Each row is followed by its group and then its class within the group.
[-12,4,18,11,-10,-2,22,-26,4,-4,-1,1,-14,-1,-2,15,12,3,11,23,6,-4,9,11,-4,14,27,-16,2,19,-16,10,3,45,11,-11,-5,-9,4,-9,20,0,-5,-21,-11,-6,0,9,-3,-15,-2,2,0,-2,-1,-10,-10,-8,13,-5,-9,8,19,1,6,7,-4,0,20,-16,4,9,24,8,-6,-6,2] -> Jr > [18]
[20,5,3,-3,3,10,8,-9,9,0,-6,-7,-11,5,0,7,12,20,-2,24,6,-5,-5,6,3,-9,18,6,-7,12,-25,4,-5,23,19,2,3,-14,6,-2,23,13,1,-25,-11,1,-1,21,3,10,-1,4,-8,5,3,-10,-18,5,5,-1,-1,-4,-4,-3,16,0,42,2,-6,-10,-1,-12,15,13,0,12,1] -> Jr > [18]
[15,12,3,11,2,9,17,-17,9,-2,-11,-7,-15,-4,7,8,18,13,-5,21,10,-3,-10,6,3,-15,13,-7,2,15,-25,13,-2,15,29,-7,4,-16,3,-3,26,18,-9,-25,-11,-4,5,26,-1,7,7,-3,3,8,-2,-6,-12,-1,17,-1,-2,-1,-7,-15,15,12,13,6,5,-15,-2,-8,18,3,0,21,4] -> Jr > [18]
[-9,3,-3,5,9,12,-3,-10,2,-14,0,2,-6,-11,6,10,7,10,-3,11,4,-10,-5,0,-1,0,3,-9,13,0,-8,-8,2,14,7,5,-1,-3,1,-3,15,-4,-4,-1,-1,-3,-11,15,10,0,-4,1,-12,-1,-3,-4,-13,2,10,-3,-8,1,-20,0,6,3,-22,-7,-5,-1,-11,-1,14,7,-10,15,-6] -> TP > [11]
[-16,15,13,10,-3,25,-4,-2,-5,-10,14,0,-1,-3,1,-1,11,13,7,17,-11,-8,-10,10,-1,12,16,-9,10,18,-24,-3,-2,19,8,7,6,-16,-2,-6,36,0,9,-16,-2,5,-3,10,11,4,0,10,-9,2,10,1,-26,12,5,-6,-4,5,-21,-7,10,-4,-17,-10,-14,4,10,-9,19,9,-15,22,-6] -> TP > [9]
[29,6,-5,2,6,17,3,-3,2,1,3,-8,-28,12,-4,17,27,18,0,23,8,-11,-10,5,2,-16,12,-5,1,16,-43,17,-10,26,13,6,1,-12,6,-2,46,4,-12,-37,-21,17,1,27,7,10,-8,-3,-2,13,8,-10,-36,-4,19,-6,7,12,-3,-17,20,4,6,-5,-9,-15,-6,-5,20,10,-3,26,-3] -> Jr > [8]
[6,3,-3,4,5,17,-15,0,3,-11,4,-7,-6,1,-4,1,16,11,-6,11,5,-8,-10,9,6,-12,0,4,3,7,-20,-9,1,13,18,4,13,-13,-1,-3,25,8,-4,-14,0,10,-5,21,12,17,-1,6,-21,1,4,4,-23,14,16,-3,3,-1,-22,-2,23,-4,-3,1,-21,-1,-7,-13,18,1,-11,28,-9] -> TP > [9]
[-12,6,6,14,1,5,5,-13,5,0,-4,-2,-14,1,6,6,11,9,3,20,0,0,-6,5,-2,0,15,-6,9,15,-21,-6,4,26,13,-4,4,-12,5,-5,22,1,-6,-15,-20,18,7,12,4,-7,2,1,-9,0,0,1,-21,-2,2,-15,9,2,-6,-12,15,8,-1,-1,8,-7,-1,-7,11,9,-13,18,1] -> Jr > [18]
[17,8,-4,12,2,7,8,-6,1,3,-5,-13,-10,9,5,-1,14,14,10,20,7,-7,-6,10,6,-10,15,-8,-6,14,-46,10,-31,24,19,0,-3,-6,3,-3,62,14,-4,-31,-21,12,-6,16,4,6,3,-8,-3,16,6,-5,-19,7,19,-5,4,8,-6,-18,21,9,6,3,-3,-10,0,-7,18,7,-4,18,0] -> Jr > [8]
[32,8,10,12,5,8,12,-12,10,-8,-2,6,-39,1,-1,10,14,15,10,30,9,-11,-2,3,2,-2,22,-10,4,25,-26,2,-6,28,17,3,3,-8,10,-3,37,14,-10,-27,-10,1,4,13,5,2,5,-5,-9,7,-2,-4,-28,1,41,-5,-2,3,-10,-7,15,3,-3,4,11,-7,-3,-11,25,7,-7,18,-5] -> Jr > [8]
[0,-10,13,7,-4,20,11,-4,2,4,8,-1,-11,6,13,6,12,-1,8,25,2,-4,-1,6,-6,2,19,-10,1,15,-24,5,-6,13,10,3,1,-10,-1,-5,26,19,-5,-28,-16,-3,6,17,-3,-1,7,-2,-5,4,5,-9,-22,-6,7,-3,-2,11,-2,-5,11,8,2,2,8,-5,-1,-10,16,10,-6,17,0] -> Jr > [8]
[8,10,6,19,-7,20,14,-15,12,-8,-3,-13,-10,1,1,6,19,16,-13,30,7,-12,-16,4,0,-5,26,-15,-2,24,-22,7,-5,24,26,11,6,-22,-11,-7,33,15,-1,-23,-5,1,12,22,2,0,3,-18,-11,3,2,-5,-22,0,19,0,9,0,-6,-7,11,6,1,2,-2,-15,-1,-18,22,10,-6,22,-4] -> Jr > [18]
[13,4,0,6,-1,13,12,-7,2,1,-2,-1,-7,11,4,7,13,4,2,15,8,-12,-3,5,-1,1,9,-4,-7,13,-21,7,-7,20,10,4,9,-10,-3,0,21,10,-7,-32,-13,2,6,11,1,3,4,3,-1,6,1,-6,-19,-4,14,-3,-3,-2,1,-12,11,6,3,18,6,-11,0,-6,20,15,-3,15,-9] -> Jr > [8]
[17,8,11,18,8,4,-1,-9,4,2,0,-8,-8,10,9,4,11,4,14,25,5,-7,1,5,4,-8,19,-15,8,18,-23,4,-7,17,8,26,5,-13,7,-2,44,13,-6,-31,-13,-5,3,16,7,10,-9,2,-11,11,0,-6,-26,-4,16,-2,-2,0,-4,-16,5,2,-11,3,-5,-17,-3,-12,24,6,-5,27,0] -> Jr > [8]
[0,1,1,4,2,8,-2,-10,-5,-8,1,-5,-6,2,7,4,1,3,0,8,1,-9,1,0,2,-11,-7,-6,12,5,-8,3,-4,1,6,-4,3,-8,-5,2,10,9,-1,-6,-2,2,-1,12,6,9,3,5,-10,7,-3,2,-4,5,-7,-3,-4,-4,-1,-4,5,1,-11,0,-5,-5,7,1,9,-14,-4,15,-2] -> TP > [11]
[-12,9,5,9,-2,15,-3,-11,-8,-17,-10,2,-3,-18,2,7,3,10,1,21,1,-18,-6,7,7,0,-1,-5,5,9,-15,2,-4,2,0,9,9,-11,0,-5,29,8,3,-21,-6,-3,0,8,6,-3,8,5,-14,-1,3,-5,0,-5,-8,-5,-1,6,-19,5,10,1,-23,-5,-14,-4,-14,-4,23,-2,-12,10,-5] -> TP > [11]

Each row is followed by its group and then its class within the group.
[-3,9,-4,3,7,2,4,-2,-4,-11,0,-5,4,-1,11,-8,-3,5,-1,-9,-2,7,-7,17,16,3,-2,3,2,-2,13,1,2,2,4,0,-1,-4,-3,1,1,-3,-20,-6,-11,4,8,-16,4,2,-4,1,14,6,7,-1,1,6,9,-4,30,16,5,-10,2,9,-12,11,-7,-1,-7,-11,3,28,-3,-9,4] -> DZ > S
[3,7,4,0,5,0,5,3,-1,-4,0,1,3,-1,11,-6,-3,0,0,-6,-8,9,-5,8,8,3,1,1,-1,5,-1,0,-8,-2,0,-4,-4,-9,-5,2,-26,-2,-7,-1,-3,5,-2,-17,5,1,-7,-4,21,3,0,2,-2,-4,13,-8,15,12,-2,-12,8,18,-15,2,-8,3,-4,-15,-12,23,2,-7,6] -> DZ > G
[2,4,3,-1,0,5,-5,2,-9,-17,8,6,-1,-3,-5,-2,-11,3,5,11,19,-14,1,4,-9,2,-4,0,10,5,12,4,-9,4,5,6,5,-6,22,-4,-1,-2,-3,3,-14,14,12,-1,-4,-16,3,3,-15,4,-1,-2,12,-5,-4,-5,39,2,-2,-4,-37,-8,-17,1,0,-3,-4,-4,4,13,7,-9,-11] -> PZ > P
[2,7,0,-5,15,2,6,-3,-3,-2,-2,1,7,1,-11,-5,0,3,0,-1,-6,21,-3,2,5,2,-6,-2,-2,2,-17,-1,-8,-4,3,2,-4,-9,-8,4,1,-4,-3,-2,-4,2,-2,-9,3,3,-8,4,14,5,-24,3,8,0,17,2,-10,6,-14,-7,19,2,-10,5,0,3,-3,-4,-6,14,-14,7,3] -> DZ > L
[8,8,0,-3,9,5,7,2,-2,-12,-1,-1,5,3,0,-10,-3,3,2,-3,5,6,-6,6,-1,0,1,3,-2,1,-6,0,-7,-1,-2,2,-2,-12,-4,4,-1,-3,-6,-1,-10,5,-4,-19,-2,-5,-5,3,8,3,-4,4,7,-4,9,-3,12,9,-8,-13,3,6,-8,8,2,0,-4,-12,10,14,-6,-7,2] -> DZ > L
[6,5,0,0,-1,5,-1,-2,0,-10,4,-4,1,-2,4,1,-8,-1,6,-1,18,-16,-4,1,-8,2,-1,0,3,5,22,0,-7,8,4,2,5,-6,3,-6,9,4,0,0,-12,3,0,-11,0,-12,0,3,-16,-1,-15,5,8,-1,-4,-3,31,6,4,-7,-28,-14,-8,-1,-7,-1,-3,-9,3,10,6,-8,-13] -> PZ > F
[9,7,-1,-3,0,5,-3,-4,-5,3,3,5,3,-6,-7,4,-4,-4,5,8,27,-12,1,-3,-16,1,1,-3,2,8,-6,5,-6,2,-1,4,10,-2,9,-5,2,11,12,0,1,7,0,-20,-1,-6,6,4,-9,-3,-45,1,10,-3,-9,0,21,-9,-2,-4,-8,-25,-4,-9,-5,-1,0,0,4,-6,4,3,-10] -> PZ > F
[6,10,4,-2,7,10,8,4,-5,-20,2,-3,10,2,-4,-11,-7,0,2,-7,-5,-2,-3,18,6,-2,-1,1,2,-1,-6,-2,-3,2,-2,-5,-5,-11,-2,-7,-6,-6,-3,3,-10,8,-1,-13,1,-10,-19,-2,18,-2,13,-2,6,-5,20,0,15,24,-4,-13,-13,8,-8,9,1,-3,-3,-16,0,25,1,-9,5] -> DZ > S
[3,3,-10,-2,-1,4,-5,-4,-4,5,5,1,0,0,19,3,-7,3,1,1,20,12,-6,3,-2,3,0,0,0,4,16,-2,-4,7,8,8,5,-5,9,-9,9,2,-15,-2,-3,4,6,-9,-1,6,0,-2,-16,-2,-44,12,2,0,-2,-4,22,-2,1,4,-6,-8,-9,4,-10,-3,-5,2,0,14,6,5,-2] -> PZ > F
[14,14,3,-3,5,6,4,-1,-3,-11,0,-3,7,4,18,-7,-5,-4,3,-9,8,0,0,9,14,5,4,1,3,3,4,-3,-5,21,-2,-3,-6,-9,-6,2,7,1,0,-4,-10,6,-4,-28,3,-6,-15,-6,17,-1,-21,9,7,1,16,-7,30,23,2,-13,-10,-3,-10,3,-18,3,-2,-19,-9,23,7,-5,3] -> DZ > G
[-8,16,2,-5,13,1,9,-3,1,1,3,-4,13,0,-15,-13,-12,11,-2,-5,-14,19,-10,19,10,1,0,-1,2,3,-7,2,-4,-6,6,-14,-6,-4,-9,2,-2,-5,-41,-5,-3,6,10,-28,3,7,-9,7,17,6,-19,-2,-8,3,14,-8,18,8,-13,-6,19,5,-9,12,3,2,-8,3,3,27,-7,-1,3] -> DZ > S
[12,14,8,-5,4,0,-7,1,-2,0,4,-3,2,-2,-12,-4,-13,0,8,17,32,-25,0,0,-21,0,2,-3,7,7,-8,-1,3,7,5,0,2,-7,3,0,7,8,-14,0,-3,12,2,-26,1,-15,2,4,-21,0,-31,17,5,-9,-10,-11,32,7,-7,-12,-26,-13,-7,-3,7,2,-1,4,9,-8,3,-6,-15] -> PZ > F
[-1,11,-2,-5,8,8,6,-4,0,-3,0,2,7,5,-3,-6,-2,1,1,-4,-1,18,-7,4,6,2,-1,-2,-2,6,-10,-1,-12,0,1,-1,2,-11,-5,0,3,-2,-4,0,-6,6,-1,-22,2,2,-8,3,13,0,-27,6,7,-7,19,2,4,6,-6,-10,12,8,-12,4,-6,3,-4,-9,-9,20,-4,2,7] -> DZ > L
[12,15,-3,-5,4,7,3,-4,-6,-1,2,1,9,-1,4,-5,-3,-7,5,-3,10,1,-7,5,9,2,0,1,-2,6,5,-1,-10,6,1,-2,0,-8,6,-3,7,5,3,-2,-6,6,0,-36,4,-6,-6,-4,6,-2,-25,12,2,-3,0,5,35,8,3,-15,0,-2,-14,4,-16,1,-4,-12,-2,22,1,-3,-1] -> DZ > G
[9,4,-7,-3,1,6,-2,-8,-3,-5,2,0,-5,-6,24,1,4,-1,3,-1,27,-5,-1,-4,-2,-1,-2,-2,-1,6,9,3,-5,6,5,7,3,-5,11,-9,8,3,0,-1,-4,7,-2,-13,-1,-5,5,1,-11,-1,-32,10,10,-1,-6,0,39,1,6,-3,-8,-9,-13,-4,-18,-4,-1,-11,-1,11,6,-4,-7] -> PZ > F
